Here is a tiny trained network, its code and every weight. The questions are about switching its units off for an input and a target symbol, where a switched-off unit gives its printed mean instead of its output.

import numpy as np


def w(rows, s, z=0):
    codes = np.array(rows[::2]) - 128.0
    scale = np.full(codes.shape[1], s)
    scale[-1] = z or s
    return codes * scale


def f(y):
    return np.maximum(y, 0)


def softmax(a):
    e = np.exp(a - a.max(-1, keepdims=True))
    return e / e.sum(-1, keepdims=True)


def log_softmax(a):
    a = a - a.max(-1, keepdims=True)
    return a - np.log(np.exp(a).sum(-1, keepdims=True))


def net(x, mask):
    ids = ['ΣΨεημξ'.index(c) for c in x.split()]
    T = len(ids)
    res = E[ids] + P[:T]
    u = 0
    for l in range(3):
        r = res
        for j in range(2):
            rows = slice(4 * j, 4 * j + 4)
            q, k, v = (r @ M[l][rows].T for M in (Q, K, V))
            z = softmax(np.where(np.tri(T) > 0, q @ k.T / 4**0.5, -1e9)) @ v
            o = O[l][rows]
            res = res + np.where(mask[u + j], z, o[:, -1]) @ o[:, :-1]
        u += 2
        y = f(res @ A[l][:, :-1].T + A[l][:, -1])
        res = res + np.where(mask[u : u + 4], y, B[l][:, -1]) @ B[l][:, :-1]
        u += 4
    return log_softmax(res[-1] @ U[:, :-1].T + U[:, -1])


Q, K, V, O, A, B = {}, {}, {}, {}, {}, {}
E = w([
[222,188,222,48,31,12],'Σ',
[88,20,139,140,190,115],'Ψ',
[33,77,124,87,126,107],'ε',
[169,2,210,70,100,223],'η',
[16,95,95,172,164,59],'μ',
[73,212,85,59,190,165],'ξ',
],0.0087)
P = w([
[74,173,203,254,118,190],'0',
[104,181,106,52,197,143],'1',
[153,107,42,134,41,53],'2',
[98,146,158,72,197,141],'3',
[143,76,46,134,92,102],'4',
[91,127,180,69,206,120],'5',
[141,65,51,140,127,125],'6',
[79,140,190,92,205,113],'7',
],0.0079)
Q[0] = w([
[198,71,154,202,88,206],'L0H0',
[136,135,1,158,107,149],'L0H0',
[200,90,94,186,70,117],'L0H0',
[99,131,248,78,195,105],'L0H0',
[111,104,122,181,140,151],'L0H1',
[143,75,72,132,130,92],'L0H1',
[181,89,154,121,56,65],'L0H1',
[88,119,139,187,154,156],'L0H1',
],0.0074)
K[0] = w([
[79,59,176,178,138,189],'L0H0',
[40,116,1,148,193,159],'L0H0',
[81,123,140,182,171,187],'L0H0',
[244,151,206,91,56,67],'L0H0',
[95,134,132,130,205,157],'L0H1',
[133,180,138,127,113,142],'L0H1',
[140,142,179,179,139,104],'L0H1',
[60,121,102,114,176,184],'L0H1',
],0.0086)
V[0] = w([
[118,205,183,230,148,191],'L0H0',
[133,233,184,94,140,138],'L0H0',
[189,179,232,108,74,154],'L0H0',
[87,56,52,89,208,241],'L0H0',
[145,202,194,108,145,131],'L0H1',
[73,198,111,116,201,225],'L0H1',
[151,72,41,71,94,88],'L0H1',
[155,80,253,182,95,143],'L0H1',
],0.0059)
O[0] = w([
[125,95,182,225,51,188,62],'L0H0',
[35,123,226,126,118,164,250],'L0H0',
[147,96,229,131,156,151,186],'L0H0',
[128,73,24,65,91,228,52],'L0H0',
[116,18,171,141,129,118,185],'L0H1',
[49,94,130,164,138,254,229],'L0H1',
[135,179,53,41,155,53,85],'L0H1',
[220,126,174,171,123,89,81],'L0H1',
],0.005,0.0019)
A[0] = w([
[115,157,183,195,93,168,62],'L0N0',
[166,165,197,105,151,94,254],'L0N1',
[94,119,204,83,133,179,139],'L0N2',
[49,163,2,78,184,131,229],'L0N3',
],0.0067,0.0025)
B[0] = w([
[146,19,98,177,11,108,157],'L0N0',
[74,65,137,89,179,56,205],'L0N1',
[181,237,255,58,114,182,202],'L0N2',
[82,157,12,91,157,124,254],'L0N3',
],0.0059,0.008)
Q[1] = w([
[144,153,211,106,165,186],'L1H0',
[119,218,163,68,165,69],'L1H0',
[165,137,204,3,112,206],'L1H0',
[255,64,153,200,87,143],'L1H0',
[146,225,146,85,158,65],'L1H1',
[43,28,127,93,152,199],'L1H1',
[158,177,101,134,77,77],'L1H1',
[109,136,224,91,100,71],'L1H1',
],0.0047)
K[1] = w([
[254,114,143,100,78,108],'L1H0',
[107,154,171,138,67,97],'L1H0',
[255,149,220,77,104,146],'L1H0',
[155,100,114,108,134,176],'L1H0',
[165,193,88,65,144,40],'L1H1',
[157,81,162,219,81,119],'L1H1',
[88,173,87,90,198,116],'L1H1',
[181,121,149,110,164,96],'L1H1',
],0.0069)
V[1] = w([
[235,189,158,97,125,200],'L1H0',
[161,48,189,149,107,253],'L1H0',
[106,209,34,32,168,72],'L1H0',
[119,103,62,199,129,92],'L1H0',
[138,138,72,52,143,109],'L1H1',
[183,136,65,154,140,194],'L1H1',
[185,111,52,70,116,115],'L1H1',
[146,165,49,80,171,96],'L1H1',
],0.0038)
O[1] = w([
[248,134,130,122,171,117,95],'L1H0',
[202,143,123,1,155,139,167],'L1H0',
[104,77,117,211,123,147,71],'L1H0',
[87,134,139,157,68,169,81],'L1H0',
[128,184,161,101,89,170,46],'L1H1',
[184,139,61,96,87,133,46],'L1H1',
[148,217,146,80,96,115,34],'L1H1',
[159,196,166,83,117,195,2],'L1H1',
],0.005)
A[1] = w([
[95,97,60,58,120,143,253],'L1N0',
[124,254,112,44,144,136,165],'L1N1',
[92,36,161,182,162,96,225],'L1N2',
[122,180,201,103,167,100,218],'L1N3',
],0.0071,0.0028)
B[1] = w([
[85,47,168,197,130,51,255],'L1N0',
[64,49,254,151,34,184,217],'L1N1',
[53,195,86,23,72,188,236],'L1N2',
[123,197,101,76,165,170,235],'L1N3',
],0.0068,0.0098)
Q[2] = w([
[91,161,75,254,77,102],'L2H0',
[79,137,160,36,54,91],'L2H0',
[124,79,123,92,87,76],'L2H0',
[118,147,141,178,171,174],'L2H0',
[163,85,149,166,131,105],'L2H1',
[111,85,135,165,223,111],'L2H1',
[131,129,117,189,220,122],'L2H1',
[120,129,142,143,23,124],'L2H1',
],0.0066)
K[2] = w([
[198,34,129,139,135,181],'L2H0',
[179,215,108,69,96,148],'L2H0',
[127,176,126,88,162,184],'L2H0',
[119,19,52,217,49,93],'L2H0',
[81,120,98,186,133,155],'L2H1',
[83,115,136,168,209,94],'L2H1',
[108,56,32,161,174,76],'L2H1',
[125,117,176,81,112,253],'L2H1',
],0.0059)
V[2] = w([
[93,170,150,113,150,181],'L2H0',
[186,214,179,70,174,108],'L2H0',
[121,121,62,151,196,88],'L2H0',
[134,138,187,91,227,223],'L2H0',
[84,139,170,142,10,111],'L2H1',
[151,134,167,75,133,197],'L2H1',
[115,146,199,94,3,181],'L2H1',
[114,138,233,68,137,147],'L2H1',
],0.0049)
O[2] = w([
[254,200,161,163,196,81,202],'L2H0',
[102,237,156,122,87,114,168],'L2H0',
[133,85,55,32,109,110,31],'L2H0',
[182,192,174,134,68,9,227],'L2H0',
[158,147,246,205,140,189,202],'L2H1',
[144,142,126,45,31,176,169],'L2H1',
[122,142,232,125,104,208,225],'L2H1',
[123,85,204,125,58,160,254],'L2H1',
],0.0034,0.0078)
A[2] = w([
[107,99,121,181,48,76,112],'L2N0',
[107,110,191,127,2,187,237],'L2N1',
[243,130,134,133,117,65,136],'L2N2',
[123,73,144,131,59,125,251],'L2N3',
],0.008,0.0011)
B[2] = w([
[130,121,209,152,122,209,176],'L2N0',
[109,147,1,105,121,100,250],'L2N1',
[110,125,168,208,187,21,140],'L2N2',
[137,74,150,159,36,147,181],'L2N3',
],0.0077,0.016)
U = w([
[125,125,3,59,185,65,87],'Σ',
[173,87,151,99,167,179,93],'Ψ',
[116,125,88,107,15,171,41],'ε',
[105,169,54,170,178,78,253],'η',
[108,194,124,86,178,185,166],'μ',
[117,76,224,208,141,102,158],'ξ',
],0.0063,0.0017)

Each question gives the input, a string of symbols that net reads in full, and the target symbol t.
The units are the heads (4 rows each of Q, K, V and O) and the neurons (one row each of A and B). Each row of codes is followed by its name. A weight is (code - 128) times the scale printed after its matrix; where a second scale follows, it is the last column's (O, A, B and U).
mask holds one flag per unit, layer by layer, with each layer's heads first. A switched-off unit (its flag False) gives its mean, the last column of its rows in O or B, instead of its output. The means were averaged over made-up inputs and are rounded, as every weight is.
A unit's drop is (log p(t) with every unit on - log p(t) with that unit switched off) / (log p(t) with every unit on - log p(t) with every unit switched off).
The circuit of an input: a set's keep is (log p(t) with only the set's units on - log p(t) with every unit switched off) / (log p(t) with every unit on - log p(t) with every unit switched off). Starting from the 12 units with the biggest drops (on a tie, the unit counted first), units are removed one at a time, each time the one whose removal leaves the highest keep (on an exact tie, the one counted first), for as long as the keep stays at least 0.8.
units of the circuit, in order: the units of the circuit, biggest drop first
unit that matters most: the unit with the biggest drop
top k neurons: the k neurons with the biggest drops, biggest first
top k neurons in layer l: the k neurons of layer l with the biggest drops, biggest first
heads that matter: for each layer, one digit per head in row order, 1 if its drop is at least 0.15 and else 0, layers parted by /
drop when u is switched off: that unit's drop, to one decimal
input ξ ξ Σ η Σ Ψ ε μ, target μ: top neuron in layer 1	L1N2
input μ μ ξ Ψ, target Σ: units of the circuit, in order	L1N1, L2H1
input Σ μ μ Σ, target μ: top 3 neurons	L1N3, L0N1, L1N0
input η μ ξ Σ, target μ: units of the circuit, in order	L1N3, L0H0, L1N0, L1H1
input η Σ μ ξ ξ ξ Ψ, target ε: top 2 neurons	L1N2, L0N2
input ξ ξ Σ Σ η μ ξ η, target μ: heads that matter	10 / 00 / 00
input Ψ ξ ξ ε, target ξ: heads that matter	11 / 01 / 01
input μ Σ η μ, target μ: heads that matter	10 / 00 / 00
input Ψ μ μ ε Ψ η, target Ψ: top 4 neurons	L2N1, L1N2, L0N2, L0N3
input η Ψ ε Ψ ε Σ ε, target η: top 3 neurons	L1N1, L0N2, L0N3
input η ε μ ξ μ ε ε η, target Ψ: top 2 neurons	L1N2, L0N3
input ε Σ Σ, target ξ: units of the circuit, in order	L2N2, L1N2
input ξ μ ε η ξ μ, target η: top 2 neurons	L1N1, L0N2
input ξ ξ ε μ ξ, target η: top 4 neurons	L0N2, L0N3, L1N1, L0N0
input Σ ε ξ ξ ξ η, target μ: heads that matter	10 / 10 / 00
input ξ ξ ξ Ψ ξ Ψ ξ, target Σ: top 2 neurons	L0N2, L1N1
input η ξ μ Ψ η, target ξ: top 3 neurons	L2N1, L1N1, L1N3
input η Σ η, target ξ: top 3 neurons	L2N2, L1N3, L1N1
input ξ ξ ξ ξ, target ε: heads that matter	00 / 10 / 00
input Σ ξ Ψ μ ξ, target ξ: top 2 neurons in layer 0	L0N2, L0N1
input Ψ ξ Ψ ε, target ξ: unit that matters most	L0H0
input ξ ξ ξ, target η: heads that matter	11 / 11 / 01
input μ μ Σ ξ Σ, target ξ: heads that matter	11 / 00 / 10
input μ μ Ψ Ψ, target Σ: heads that matter	10 / 00 / 11
input ξ ξ ξ ε ξ Ψ ξ, target Σ: top neuron in layer 2	L2N3
input μ ξ ξ, target ξ: top 2 neurons in layer 0	L0N2, L0N3
input Σ ξ ξ Ψ Σ Ψ, target μ: top neuron in layer 2	L2N1
input Ψ μ Ψ Ψ ξ ξ, target ε: drop when L2N1 is switched off	0.2
